Here is a tiny trained network, its code and every weight. The questions are about switching its units off for an input and a class, where a switched-off unit gives its printed mean instead of its output.

import numpy as np


def w(rows, s, z=0):
    codes = np.array(rows[::2]) - 128.0
    scale = np.full(codes.shape[1], s)
    scale[-1] = z or s
    return codes * scale


def norm(h):
    return h / np.sqrt((h * h).mean(-1, keepdims=True) + 1e-5)


def f(y):
    return np.maximum(y, 0)


def log_softmax(a):
    a = a - a.max(-1, keepdims=True)
    return a - np.log(np.exp(a).sum(-1, keepdims=True))


def net(x, mask):
    res = np.array(x, float).reshape(1, 6) / 4 @ E
    u = 0
    for l in range(2):
        y = f(norm(res) @ A[l][:, :-1].T + A[l][:, -1])
        res = res + np.where(mask[u : u + 8], y, B[l][:, -1]) @ B[l][:, :-1]
        u += 8
    return log_softmax(norm(res)[-1] @ U[:, :-1].T + U[:, -1])


A, B = {}, {}
E = w([
[74,184,54,253,206,106,214],'x0',
[151,228,75,101,108,158,129],'x1',
[188,246,61,146,115,5,83],'x2',
[141,121,210,143,120,110,81],'x3',
[119,125,176,15,209,30,242],'x4',
[146,148,190,125,78,187,59],'x5',
],0.0054)
A[0] = w([
[153,135,125,5,121,119,126,136],'L0N0',
[138,127,135,91,142,142,145,36],'L0N1',
[126,188,195,139,147,190,139,82],'L0N2',
[135,110,171,103,88,173,72,252],'L0N3',
[131,79,112,171,113,212,100,215],'L0N4',
[144,169,135,133,94,125,52,74],'L0N5',
[140,38,192,114,138,67,110,220],'L0N6',
[129,134,113,126,144,99,144,91],'L0N7',
],0.024,0.0028)
B[0] = w([
[53,82,243,128,99,162,46,239],'L0N0',
[136,118,112,166,87,200,231,156],'L0N1',
[67,106,165,145,76,145,80,171],'L0N2',
[43,146,165,154,208,247,228,242],'L0N3',
[32,115,221,102,96,214,119,223],'L0N4',
[188,111,54,126,32,44,65,211],'L0N5',
[34,104,209,166,96,213,114,248],'L0N6',
[92,122,141,198,176,90,184,164],'L0N7',
],0.014,0.015)
A[1] = w([
[131,244,114,48,210,249,93,48],'L1N0',
[200,149,172,65,140,111,169,117],'L1N1',
[126,76,216,54,203,132,85,7],'L1N2',
[162,121,69,57,203,179,171,55],'L1N3',
[176,162,155,82,230,61,134,43],'L1N4',
[116,157,77,163,180,59,142,178],'L1N5',
[197,208,54,96,228,96,219,46],'L1N6',
[132,118,97,50,175,138,81,65],'L1N7',
],0.011,0.0018)
B[1] = w([
[154,57,198,187,124,72,117,185],'L1N0',
[124,110,136,143,123,144,113,128],'L1N1',
[106,252,94,150,91,209,144,255],'L1N2',
[127,185,124,228,138,60,97,130],'L1N3',
[128,120,106,175,101,138,157,146],'L1N4',
[93,148,122,121,130,164,177,202],'L1N5',
[164,107,116,99,186,137,163,172],'L1N6',
[189,150,178,117,107,195,156,128],'L1N7',
],0.013,0.0052)
U = w([
[134,158,64,160,238,96,236,150],'0',
[216,128,145,51,205,121,66,32],'1',
[2,113,250,144,115,254,107,193],'2',
[212,101,171,61,169,51,70,3],'3',
[189,159,19,135,45,64,45,131],'4',
],0.0088,0.0049)

Each question gives the input, the list of numbers given to net, and the class t.
The units are the neurons (one row each of A and B). Each row of codes is followed by its name. A weight is (code - 128) times the scale printed after its matrix; where a second scale follows, it is the last column's (A, B and U).
mask holds one flag per neuron, layer by layer. A switched-off neuron (its flag False) gives its mean, the last column of its row in B, instead of its output. The means were averaged over made-up inputs and are rounded, as every weight is.
A unit's drop is (log p(t) with every unit on - log p(t) with that unit switched off) / (log p(t) with every unit on - log p(t) with every unit switched off).
The circuit of an input: a set's keep is (log p(t) with only the set's units on - log p(t) with every unit switched off) / (log p(t) with every unit on - log p(t) with every unit switched off). Starting from the 12 units with the biggest drops (on a tie, the unit counted first), units are removed one at a time, each time the one whose removal leaves the highest keep (on an exact tie, the one counted first), for as long as the keep stays at least 0.8.
units of the circuit, in order: the units of the circuit, biggest drop first
top k neurons: the k neurons with the biggest drops, biggest first
k most important neurons of layer l: the k neurons of layer l with the biggest drops, biggest first
drop of u: that unit's drop, to one decimal
input [2,-2,7,7,-8,6], class 4: units of the circuit, in order : [L0N5; L0N6]
input [5,-8,3,-2,-4,-7], class 0: 3 most important neurons of layer 0 : [L0N0; L0N6; L0N4]
input [5,-1,-5,-7,5,-7], class 0: top neuron : [L0N0]
input [5,-4,6,-3,-6,7], class 4: top 4 neurons : [L0N5; L0N3; L0N6; L0N0]
input [5,-8,5,7,-5,2], class 4: top 3 neurons : [L0N3; L0N5; L0N0]
input [5,-4,6,-8,2,4], class 0: 3 most important neurons of layer 0 : [L0N0; L0N6; L0N4]
input [-3,8,2,4,-6,-5], class 4: 2 most important neurons of layer 0 : [L0N5; L0N6]
input [6,5,2,7,-7,-3], class 4: 4 most important neurons of layer 0 : [L0N3; L0N6; L0N5; L0N0]
input [8,4,-7,-3,5,-7], class 0: 3 most important neurons of layer 0 : [L0N0; L0N6; L0N4]
input [6,-5,0,-3,7,-1], class 0: 2 most important neurons of layer 0 : [L0N0; L0N4]
input [1,4,3,-7,1,7], class 4: drop of L0N6 : 0.2
input [7,5,5,3,0,5], class 4: drop of L0N3 : 0.2
input [5,6,3,-4,-1,1], class 0: drop of L0N6 : 0.4
